Here is a tiny trained network, its code and every weight. The questions are about switching its units off for an input and a class, where a switched-off unit gives its printed mean instead of its output.

import numpy as np


def w(rows, s, z=0):
    codes = np.array(rows[::2]) - 128.0
    scale = np.full(codes.shape[1], s)
    scale[-1] = z or s
    return codes * scale


def norm(h):
    return h / np.sqrt((h * h).mean(-1, keepdims=True) + 1e-5)


def f(y):
    return np.maximum(y, 0)


def log_softmax(a):
    a = a - a.max(-1, keepdims=True)
    return a - np.log(np.exp(a).sum(-1, keepdims=True))


def net(x, mask):
    res = np.array(x, float).reshape(1, 6) / 4 @ E
    u = 0
    for l in range(3):
        y = f(norm(res) @ A[l][:, :-1].T + A[l][:, -1])
        res = res + np.where(mask[u : u + 9], y, B[l][:, -1]) @ B[l][:, :-1]
        u += 9
    return log_softmax(norm(res)[-1] @ U[:, :-1].T + U[:, -1])


A, B = {}, {}
E = w([
[102,151,105,80,252,105],'x0',
[155,80,74,108,123,129],'x1',
[153,118,110,191,175,43],'x2',
[108,143,86,101,82,73],'x3',
[83,112,102,213,138,148],'x4',
[82,111,66,126,136,223],'x5',
],0.013)
A[0] = w([
[69,150,103,91,46,194,7],'0.n0',
[118,48,39,219,146,141,2],'0.n1',
[131,165,146,189,130,57,40],'0.n2',
[130,191,160,154,220,203,39],'0.n3',
[208,106,209,173,8,158,11],'0.n4',
[119,79,72,186,130,131,26],'0.n5',
[113,130,80,118,87,153,71],'0.n6',
[157,150,150,150,100,141,41],'0.n7',
[112,77,67,176,151,152,56],'0.n8',
],0.013,0.0081)
B[0] = w([
[105,202,72,70,61,161,193],'0.n0',
[114,75,72,197,119,135,186],'0.n1',
[94,195,128,169,106,103,186],'0.n2',
[11,32,212,78,170,109,184],'0.n3',
[197,71,229,143,101,174,254],'0.n4',
[112,99,108,167,126,120,156],'0.n5',
[111,116,103,129,113,143,160],'0.n6',
[138,123,143,131,128,129,138],'0.n7',
[116,64,90,149,81,99,174],'0.n8',
],0.013,0.0068)
A[1] = w([
[136,196,152,179,104,28,56],'1.n0',
[222,170,100,2,187,90,18],'1.n1',
[157,133,127,201,241,138,73],'1.n2',
[130,177,159,129,135,86,77],'1.n3',
[113,132,163,135,17,105,179],'1.n4',
[95,103,146,85,241,145,78],'1.n5',
[179,186,127,147,153,176,64],'1.n6',
[175,196,121,76,144,137,65],'1.n7',
[109,198,70,71,71,239,2],'1.n8',
],0.0094,0.0071)
B[1] = w([
[121,221,129,129,220,146,183],'1.n0',
[250,2,27,87,101,55,166],'1.n1',
[56,160,118,124,63,175,151],'1.n2',
[120,121,38,169,171,128,152],'1.n3',
[169,177,109,112,223,214,255],'1.n4',
[86,75,206,108,105,82,182],'1.n5',
[167,74,83,120,82,118,128],'1.n6',
[130,71,118,139,146,155,142],'1.n7',
[59,237,66,77,110,132,180],'1.n8',
],0.0091,0.007)
A[2] = w([
[124,106,73,177,182,165,97],'2.n0',
[138,86,97,78,60,33,58],'2.n1',
[193,95,227,171,75,168,3],'2.n2',
[154,132,214,135,36,112,72],'2.n3',
[123,117,94,96,30,194,62],'2.n4',
[110,113,128,136,144,123,98],'2.n5',
[121,222,160,180,98,19,54],'2.n6',
[151,97,2,237,166,186,66],'2.n7',
[165,204,147,101,99,104,100],'2.n8',
],0.0098,0.0073)
B[2] = w([
[133,76,142,147,73,80,191],'2.n0',
[206,135,136,99,107,113,170],'2.n1',
[245,85,194,139,90,159,249],'2.n2',
[142,126,200,135,174,188,216],'2.n3',
[100,242,128,129,146,116,233],'2.n4',
[126,121,138,118,119,146,144],'2.n5',
[134,234,96,194,220,195,204],'2.n6',
[141,104,107,160,26,44,253],'2.n7',
[115,98,108,159,129,147,195],'2.n8',
],0.011,0.004)
U = w([
[140,255,101,204,232,84,73],'0',
[76,234,63,69,81,196,168],'1',
[94,73,69,223,75,89,203],'2',
[222,150,225,162,119,197,141],'3',
[201,97,87,49,170,51,2],'4',
[18,74,203,99,222,118,171],'5',
],0.021,0.0036)

Each question gives the input, the list of numbers given to net, and the class t.
The units are the neurons (one row each of A and B). Each row of codes is followed by its name. A weight is (code - 128) times the scale printed after its matrix; where a second scale follows, it is the last column's (A, B and U).
mask holds one flag per neuron, layer by layer. A switched-off neuron (its flag False) gives its mean, the last column of its row in B, instead of its output. The means were averaged over made-up inputs and are rounded, as every weight is.
A unit's drop is (log p(t) with every unit on - log p(t) with that unit switched off) / (log p(t) with every unit on - log p(t) with every unit switched off).
The circuit of an input: a set's keep is (log p(t) with only the set's units on - log p(t) with every unit switched off) / (log p(t) with every unit on - log p(t) with every unit switched off). Starting from the 12 units with the biggest drops (on a tie, the unit counted first), units are removed one at a time, each time the one whose removal leaves the highest keep (on an exact tie, the one counted first), for as long as the keep stays at least 0.8.
circuit, biggest first: the units of the circuit, biggest drop first
k most important neurons: the k neurons with the biggest drops, biggest first
k most important neurons of layer l: the k neurons of layer l with the biggest drops, biggest first
drop of u: that unit's drop, to one decimal
input [4,3,0,-3,0,-2], class 5: circuit, biggest first => (0.n3)
input [0,8,6,2,2,-5], class 0: 2 most important neurons => (2.n6 0.n2)
input [2,-3,-3,4,-1,-2], class 4: 3 most important neurons of layer 0 => (0.n2 0.n0 0.n4)
input [7,-1,-8,1,7,4], class 5: 2 most important neurons => (0.n3 1.n5)
input [2,4,-1,-7,7,-3], class 2: 2 most important neurons => (0.n1 0.n8)
input [4,0,0,-5,-6,-6], class 4: 2 most important neurons => (1.n1 0.n4)
input [2,4,8,-7,-5,8], class 2: 2 most important neurons of layer 0 => (0.n1 0.n8)
input [0,7,0,-7,-7,-7], class 4: 2 most important neurons => (1.n1 0.n4)
input [-7,6,-5,-6,-4,6], class 1: 2 most important neurons => (0.n0 1.n8)
input [1,-5,-5,2,-5,-5], class 4: 2 most important neurons of layer 1 => (1.n1 1.n3)
input [-8,-7,1,7,7,-1], class 3: drop of 0.n4 => 0.2
input [-6,-5,0,1,2,7], class 1: drop of 0.n0 => 0.8
input [1,3,-2,1,-7,-1], class 4: drop of 1.n8 => 0.0
input [6,8,4,0,-1,2], class 2: most important neuron => (0.n1)
